How the units are linked:
FC: !>LJ, $>MN, +>JZ, *>GT
BG: !>CN, $>TG, +>NJ, *>GN
JL: !>PR, $>TL, +>FC, *>BC
MB: !>ZN, $>ZT, +>GZ, *>JM
FM: !>FF, $>RM, +>DS, *>HN
JN: !>FL, $>PM, +>QS, *>FM
RP: !>GJ, $>DC, +>SC, *>QT
GF: !>TH, $>BC, +>JJ, *>DP
HB: !>DJ, $>MD, +>FB, *>QD
MT: !>QP, $>RF, +>JM, *>DJ
LL: !>BD, $>JJ, +>HJ, *>TL
LS: !>ZP, $>TT, +>HN, *>LL
GH: !>DS, $>JN, +>QT, *>CN
NR: !>HM, $>ZQ, +>HP, *>TN
GT: !>JL, $>PR, +>LP, *>TH
JZ: !>DM, $>DG, +>CG, *>LP
PM: !>GM, $>BG, +>TQ, *>RM
CD: !>HB, $>DJ, +>NS, *>RQ
TG: !>FM, $>FF, +>GH, *>MH
RF: !>ZZ, $>MR, +>DL, *>ZD
ZD: !>SR, $>DR, +>QP, *>PH
DZ: !>GZ, $>DP, +>TL, *>RG
LJ: !>MN, $>LL, +>DM, *>JL
ZT: !>GS, $>NR, +>LH, *>DL
LH: !>CR, $>HP, +>GF, *>ZN
DJ: !>MD, $>ZD, +>LZ, *>SC
LT: !>QS, $>FR, +>RP, *>GH
DR: !>RQ, $>QD, +>ZZ, *>CF
FL: !>PM, $>GM, +>FR, *>FF
HJ: !>LS, $>ZP, +>MH, *>MN
HQ: !>DZ, $>GZ, +>PR, *>ZB
DP: !>LH, $>CR, +>NM, *>MB
HN: !>BR, $>RJ, +>TG, *>HJ
GQ: !>TN, $>NS, +>ZT, *>RF
TD: !>NJ, $>MJ, +>ZH, *>PM
FF: !>RM, $>CG, +>JN, *>BR
CC: !>RP, $>GJ, +>QD, *>QC
PR: !>TL, $>CQ, +>LJ, *>HR
GJ: !>DC, $>LF, +>SG, *>LT
JJ: !>SQ, $>GT, +>ZP, *>NM
ZB: !>RG, $>SN, +>HR, *>NR
SC: !>SG, $>PH, +>HB, *>CC
PF: !>BZ, $>CC, +>DR, *>ZH
NJ: !>MJ, $>GH, +>MZ, *>GM
MP: !>JZ, $>DM, +>RM, *>TT
ZN: !>ZT, $>GS, +>DP, *>BP
CG: !>GN, $>LB, +>PM, *>MP
ZQ: !>JM, $>BP, +>RG, *>FB
LP: !>FC, $>LJ, +>MP, *>SQ
TQ: !>TD, $>NJ, +>LF, *>FL
GN: !>LB, $>MH, +>GM, *>JZ
RG: !>SN, $>MB, +>HQ, *>HM
BD: !>JJ, $>SQ, +>LS, *>CQ
ZH: !>MZ, $>QC, +>CF, *>TQ
SR: !>DR, $>RQ, +>RF, *>TC
DS: !>JN, $>FL, +>LT, *>TG
LF: !>ZH, $>MZ, +>TC, *>FR
TN: !>NS, $>FB, +>GS, *>ZZ
CF: !>PF, $>BZ, +>SR, *>LF
QT: !>LT, $>QS, +>CC, *>MJ
ZP: !>TT, $>LP, +>BR, *>BD
BC: !>HR, $>HQ, +>GT, *>CR
RJ: !>MP, $>JZ, +>FF, *>ZP
JM: !>BP, $>DL, +>SN, *>LZ
HP: !>ZB, $>RG, +>BC, *>GS
TL: !>CQ, $>NM, +>MN, *>HQ
LB: !>MH, $>HN, +>BG, *>DM
MZ: !>QC, $>QT, +>PF, *>TD
GS: !>NR, $>HM, +>CR, *>GQ
RM: !>CG, $>GN, +>FL, *>RJ
FB: !>LZ, $>MT, +>HM, *>CD
MD: !>ZD, $>SR, +>MT, *>SG
QP: !>RF, $>ZZ, +>BP, *>MD
TH: !>BC, $>HR, +>SQ, *>LH
QS: !>FR, $>TQ, +>GJ, *>DS
MR: !>CD, $>HB, +>TN, *>DR
SQ: !>GT, $>JL, +>TT, *>GF
DC: !>LF, $>ZH, +>PH, *>QS
LZ: !>MT, $>QP, +>ZQ, *>HB
QC: !>QT, $>LT, +>BZ, *>NJ
SN: !>MB, $>ZN, +>DZ, *>ZQ
MH: !>HN, $>BR, +>CN, *>DG
NS: !>FB, $>LZ, +>NR, *>MR
TC: !>CF, $>PF, +>ZD, *>DC
BR: !>RJ, $>MP, +>FM, *>LS
MN: !>LL, $>BD, +>DG, *>PR
CR: !>HP, $>ZB, +>TH, *>ZT
CQ: !>NM, $>GF, +>LL, *>DZ
CN: !>TG, $>FM, +>MJ, *>LB
DM: !>DG, $>HJ, +>GN, *>FC
PH: !>TC, $>CF, +>MD, *>GJ
GZ: !>DP, $>LH, +>CQ, *>SN
BZ: !>CC, $>RP, +>RQ, *>MZ
HM: !>ZQ, $>JM, +>ZB, *>NS
NM: !>GF, $>TH, +>BD, *>GZ
BP: !>DL, $>GQ, +>MB, *>MT
GM: !>BG, $>CN, +>TD, *>CG
HR: !>HQ, $>DZ, +>JL, *>HP
TT: !>LP, $>FC, +>RJ, *>JJ
DL: !>GQ, $>TN, +>ZN, *>QP
FR: !>TQ, $>TD, +>DC, *>JN
MJ: !>GH, $>DS, +>QC, *>BG
ZZ: !>MR, $>CD, +>GQ, *>SR
QD: !>SC, $>SG, +>CD, *>BZ
DG: !>HJ, $>LS, +>LB, *>LJ
SG: !>PH, $>TC, +>DJ, *>RP
RQ: !>QD, $>SC, +>MR, *>PF

The rows follow the links: the fewer symbols apart two units are, the more alike their rows tend to be.

Each row is also shifted at random along 9 hidden directions that mean nothing.

Name the unit of each row.
[  68    2   23  -20 -175  356 -429  -16    1  -53  -38 -830  -21  -30 -185  -94  282 -683  252  112  -64  163 -351 -135  199  -70 -235   90  220 -103   10   76 -173  183  -38  191 -121  140  216   15   92  354  203 -292   80 -209]
unit: QT
[ 364  107  -31 -267 -228  229 -119  -77   11  -57 -106   68   45  -18   36   17  295  -56  150 -336 -214  -95 -414 -579   95   30  -93   80  402 -551   56   73 -151 -163  142 -113  265  370  286  273  106  153  185 -478  -74  -57]
unit: MZ
[ -31   34  159  224    6   48  108    8   47  106  -30  527  115 -101 -281  176  151 -478 -279  470  -87  -96 -208 -236 -451   23 -112  378 -231  -39  266  100 -317 -212  198 -522 -191  161  202  959 -188 -357 -583  299  360   39]
unit: QC
[-415  -79  140  -85   33 -181  158   -3  200 -184  132  138    1  239  148   -6 -108 -159  -88 -230   64  -33  169  -17   -4  175 -108  -99   19  -61 -153   52  125 -128  -52   44  225  167 -171 -172 -124  -68  208  170  -19   28]
unit: ZB
[-505   63  366 -161  -49   89   -9  108  320 -205  106 -154 -102  332  107  -54  188 -391   -8   19  -12  180 -293  416 -116   34 -183   63  188  289  -78  222  -91  -93   76  254   49   90  151   83  -32  206   51   44 -231 -214]
unit: QD
[-420 -186  -63  561 -141 -185   34   29  -89   35   55 -194   94 -141  -84   43 -272  534   35 -192  -45 -138  287 -341   79  358  316   -9   25 -169  -53 -133   47  212 -125 -183  273  267 -196 -222 -112  -74  261  129  236  111]
unit: LL
[ 149  145   88 -528   -8   80   29   11   71   29 -187  328  -95   50  166  -28  276 -766   59  -35 -163   52 -357   48  -59 -278 -390  -40 -132  -51  124   68  -83 -292  152  246  -67 -187  223  151  123   66 -186 -362 -375 -146]
unit: DC
[  90 -153  -96  -30 -220   43 -136 -212  -85  483 -267 -149   24 -114  -85   13  -23  596   62 -170 -157  -74  -14 -329  116  290  174  117  326 -274  189  -44  -34  445   38  -11  167  257  272 -344  234  205  206   76  136 -200]
unit: LT
[-103  162  203  188   94  199 -285  -72  130 -244   51 -647   88  198    7  -22  231 -386   35 -290  -18   21 -348 -532   18 -210  -49    6  319 -284    1  196 -149  -21  114 -185 -141  143  191  216   68  104  281  -80  274 -145]
unit: TC
[-648  164  136  289  257   61   66  151  -86 -156  -41 -498   43 -136  115  -61 -124 -357  140 -266 -102   29 -145 -109 -141 -524   42 -122  182   39  152 -133 -213 -115  104  155 -235 -334 -127  -59  240 -183  249  110  -76   -3]
unit: FM
[ -79   37  115  504  337 -229   52 -137   59  -47   75 -186   84  233   77   35  -56 -429 -297  -91  173  -20  188 -247 -159 -101    0  -49 -324   88   13  125   93   -8   17 -316 -271  -88  -63   53 -100 -257 -108  427  350   26]
unit: JM
[-127   -6  248  -38  -71   25  -47  -59  269 -117   66  226   56  254 -102   78  265 -770 -201  151  -31  -20 -230 -288 -180  174 -313  198 -102 -171   17  250 -137 -211   98 -298   21  350  206  593 -231  -66 -207   70  269  -90]
unit: SR
[ 531   11  -47 -567 -212   94  -36 -107   91  214 -126  521  -71   84   25   25  214  498  -14   55  -75   -7 -188  140   43  200  -30  106  154  -84   20  123   42   34   84   40  181  137  319   61   63  250 -164 -249 -205 -126]
unit: PH
[-225   25  123  681   14   35  346  113  -84   78   20  277  100 -232 -230  165  -17 -393 -243  360 -110  -57 -125    6 -553   94   73  447  -42  234  304  -31 -384 -150  173 -408  -53  254   70  801  -97 -457 -448  562  153  143]
unit: JN
[  80  -50  160 -407  -23  221  -77 -215  250  -36   51  223  113  185 -257   81  199 -504 -209  175   39  -68 -183 -407 -169  132 -320  308  364 -438   56  213 -205 -121  126 -400  -21  494  211  598  -68 -109  -15  369  505  -61]
unit: DR
[-874 -167  105   16  -80 -131   13  147   40    0   12   46   29 -132  -98   13 -251  163   88   54  -88  -63  166  -63    6   63   49  -76  -49 -101    9 -141  -59   23  -68   71   70  -72 -213 -127  -88  -87  154   78  143   15]
unit: HJ
[-347  -29   60  -62  -43  198  -99  207   50 -383  258  117  147 -188 -360   74  -49  -14   60  398   42  -92  -36 -163  -79  -73  -45  121  136 -268  -96  -61 -228 -277  -33 -315  -68  126 -237  702 -270 -222  -31  -17  422  234]
unit: TT
[ 334  284  100 -524  543 -117  299 -148  102  -81  -81  784   14  239  304   49   56 -420 -333 -178  122  -97  -33  -72 -317 -614 -251 -152 -188  -92  115   97   54 -518  244 -185 -377 -464   23  312  126 -423 -316  235  -34   72]
unit: MT
[ 151  103  -83  561   23  243    7  124 -197 -294  159  -91  222 -343 -353  127   44 -320  -11  210  -43 -144 -172 -559 -224 -138   60  279  138 -313   92  -83 -353 -284   65 -588  -95  300  -91  933 -161 -400 -139   67  441  321]
unit: HN
[ 180  265  125  642   99  248  395  -53  -17 -221   94 -499   36  111  242    8  108  -66  -76 -637  -56   67 -359  -39 -318   37  231  316  946  152   92  104 -267  -79  229  -96  323  625  198  158  322  -97  378  523 -349   36]
unit: PF
[-261  198  238  539  522  -76  -83  -71   12   71  -45 -560   19  175   58  -10  -12 -374 -246   85  148  118  -29   86 -282 -541   95  -43 -255  427  213  118  -56  147  141 -104 -711 -566   97   40  163 -181 -219  520  301 -169]
unit: SG
[ 406  -16 -293  587    6   87  341  -58 -399  265 -141 -222   50 -402  -35    9 -159 -159   13 -169 -111  -31   84  -93 -148   72  158  239  252   91  234 -266 -169  134   27  -37  152  276  -26 -104  263 -251   55  399 -182  169]
unit: LB
[-362  238  252  607  407 -310  277  252   97 -272  250  -58 -142  291  369  -25 -152  453 -215   54  231  192  146  993 -269 -262  364 -184 -402 1024 -137   96  205  -70    5  194 -274 -623 -205 -149  -97  -88 -304  281 -413   41]
unit: GS
[-411 -194  -82 -113  -36  -27  -97   41 -134  255 -178 -302  -65 -246 -120  -85 -165 -637  171  235  -55   88  172  143  127 -114 -229 -111 -308  105  111 -211   -9  189 -137  403 -196 -315 -132 -441   98   29   30    5  -16  -96]
unit: RJ
[-189  -85  -41 -665 -150  297   75  114    4  -49   73  402   28 -254 -273   18 -121  478  146  332  -27  -33  -28  289  -55   16  -25  176  567 -165   11 -154 -217 -119   17   74  109  127 -109  254   54  -56   98  136   19  131]
unit: BR
[-783   69  180  273  104   21 -145  262  -15  -72    7 -452  -35 -125  -30  -58 -112  164  164  169  -49  107  -95  320  -64 -352  186 -120  -94  343   82  -84 -117   97    9  243 -319 -521  -93  -68   58   41    3  -58  -34 -101]
unit: TG
[ -686  -185    57  -113  -141    46   165   -34    -1   144  -187  -214    22  -154   -27   -41  -100 -1068   128  -253  -246   -15   -40  -365   -36    87  -376    77   250  -312   192  -153  -235   -28    23   268   231   326   -29  -237   182  -112   388   235   -64  -108]
unit: FF
[ 763  225  -61  448  248  -36  217 -187  -78  -31   64  162  100  141  162   99   69  513 -305 -309  119 -102  -22 -236 -210  -13  322  145  195    1   35  132   39  -68  155 -502   15  200  126  292   71 -210 -120  305   74  150]
unit: QP
[ 911   -1 -283  264  -89  -58  -35  -50 -159   18  118   75  -28    0    5   21   29  725  -51   97  166   10  203  227  176  302  287   26 -172  210 -203   31  263  163 -149 -152  142  124  -21  -76 -154  138 -189 -185  -78  159]
unit: RG
[ 213  162  -11   36  228  -92  421   16   18 -341  172  487   67   96  224   65  -87   55 -176 -340   84 -122   82  -95 -201 -102   45  -23  172  -97  -99  -13   26 -447   83 -249  188  143 -196  264  -47 -368   35  216 -144  285]
unit: LH

From each start, follow one symbol. Which unit do you reach?
Answers are names.
new walk
[ -62 -166 -163 -704 -190  181  -96   80  -18  -42   31  -19  -77 -169 -138 -106 -107   82  286  205   38   77  120  367  283   42 -191  -76  247  -78 -152 -175   37   44 -174  425  135  -20 -196 -340   43  204  266 -182 -157   40]
*
JL
new walk
[ 438   87   41 -412  -65  194 -144   -8  172 -251  147 -132 -101  271   74  -81  252 -115   65   52  143  167 -175  387  160   33 -172   -8  205  146 -232  195  102  -59  -47  197   52  114   98   -1  -33  323   61 -239 -231  -66]
$
QP
new walk
[-363 -196  -39 -322 -244  248 -114  144   16  -46  130 -121   12 -225 -354  -32 -143  396  203  400   19   48   59  331   93  207   22  165  447  -18  -85 -146 -147  143 -128  155  125  204 -155   15  -35  120  216  118  120   63]
!
DG
new walk
[-182  -57  137  -41  178 -305  -31 -228  120  370 -211  138  -25  254  160   20  -28 -102 -238 -125   12  -34  140 -174  -48  -25  -54 -136 -385    5  137  114  165  193   58  -24 -211 -267  167 -328   63  -17 -131  231  181 -249]
$
ZD
new walk
[ 607   87 -213   53   91  166  -58  -58 -110 -225  169 -608  -42   82  123 -122  -22  262  134 -231  225  139  114  289  271  -42  123 -101  373  165 -257  -19  188  130 -149  197   69   76 -134 -438  131  216  368  -22 -213  108]
$
RG
new walk
[  37  -62 -145   -5 -121 -121   48  117  -91  -70   30  178  -29 -130   39  -14  -80   34  108   -7  -30  -42  149   45  158   98  -10 -141 -287  -23 -117 -130  120  -91 -127  114  172  -45 -198 -139 -137    8  -16 -339 -176  135]
*
GF
new walk
[ 526   -8 -100   71   -3  153 -314 -113   29 -174  211 -486   39  158 -151  -48   94  358    1  112  252   77   74   33  237  144  108   27  172   -7 -243  139  151  233 -140 -163  -60  192   -3  -21 -103  242  135  -17  289   31]
*
NS
new walk
[-103 -257   67 -239 -129 -163 -271 -205  215  214   -4   44    6  268 -136   19    1  206 -129  146  104  -21  234 -148  187  397  -73  -29 -205 -168 -112  161  222  313 -122 -107   23  139   79 -248 -183  200   23   89  422 -186]
$
NS
new walk
[ 118  -57 -112 -364  156 -181  409 -180  -17   69  -61  409  -10   84  257  -17 -191 -283 -104 -453   40  -92  287 -115  -12   21 -184 -126  132 -206   -9 -112  147 -173   -4  104  242  120 -170 -406  151 -241  248  340 -211  114]
*
MB
new walk
[ 105  -81  -89 -157   42 -187  135 -100   18  -76   -2  370   65   39   81   27  -45 -585  -82 -224    4 -153  190 -493   66   64 -272 -131 -255 -409  -69  -29  118 -268  -50 -150  148  148 -161    4 -135 -228   43  -60  110  139]
!
GZ
new walk
[ 170  -38 -211   52  234   -5  221  -77 -240  102  -46  231  122 -294 -140   61 -240 -244 -108   79   55 -140  259 -259 -153 -206  -44   55  -21 -191  157 -240  -97 -126   14 -249 -174  -73 -225  164   74 -470  -72  421  269  256]
$
MN
new walk
[ -376   -84   214  -426   171   -86  -261  -198   209   240  -229   -63   -17   225   -50   -35   126 -1192  -136   177     3    47   -35  -284   -11  -259  -529  -121  -464  -172   169   145     2    46    49    72  -458  -334   171   -68    28    -3  -150   104   368  -326]
!
SG
new walk
[ 435  -14  -43  230    0  113  -69 -211   19   61   45 -583  -22  205   28  -54   88    0  -57 -159  138  126   19   91   81  233   72  129  343  150  -71  132   78  328  -38   20   83  347  149 -293  126  212  224  306   16  -98]
$
MR
new walk
[  11   56  -98  140  112  117   82  112 -185  -89   35   50   87 -302 -189   30  -94 -185   27  236    4  -53   11  -45 -152 -282    6   83  -13  -16  106 -170 -191 -178   25 -153 -208 -135 -159  383   -1 -295 -150  106  127  209]
!
JZ
new walk
[  -7  128   55   24  221  -73   40  -28   94 -361  149 -130   33  228  213  -34  -10 -221  -39 -382  119  -33   47 -237   63 -198  -54 -207   50 -159 -175   69  126 -237  -12  -69    1  -23 -164  -60  -36  -98  239  -34   16   97]
!
MB
new walk
[-447 -201   49  404 -335  -86   40   55  -28  317 -134   -5    0 -185 -142   64  -45   83   29   92 -236  -34  -27 -125  -72  440  116  211  -77   20  177  -58 -139  247   -2  -15  254  298  135  -16  -50   46  -57   63   27 -114]
+
FR
new walk
[ -57  -58  -57 -439 -354  381 -192   68   12 -259   33 -115   86 -207 -239  -18  169 -362  330  -68 -207  -82 -335 -541  190   84 -269  122  558 -695  -53  -66 -278 -211   -3  -18  325  520   28  342  -17  115  389 -460   84   55]
!
CG
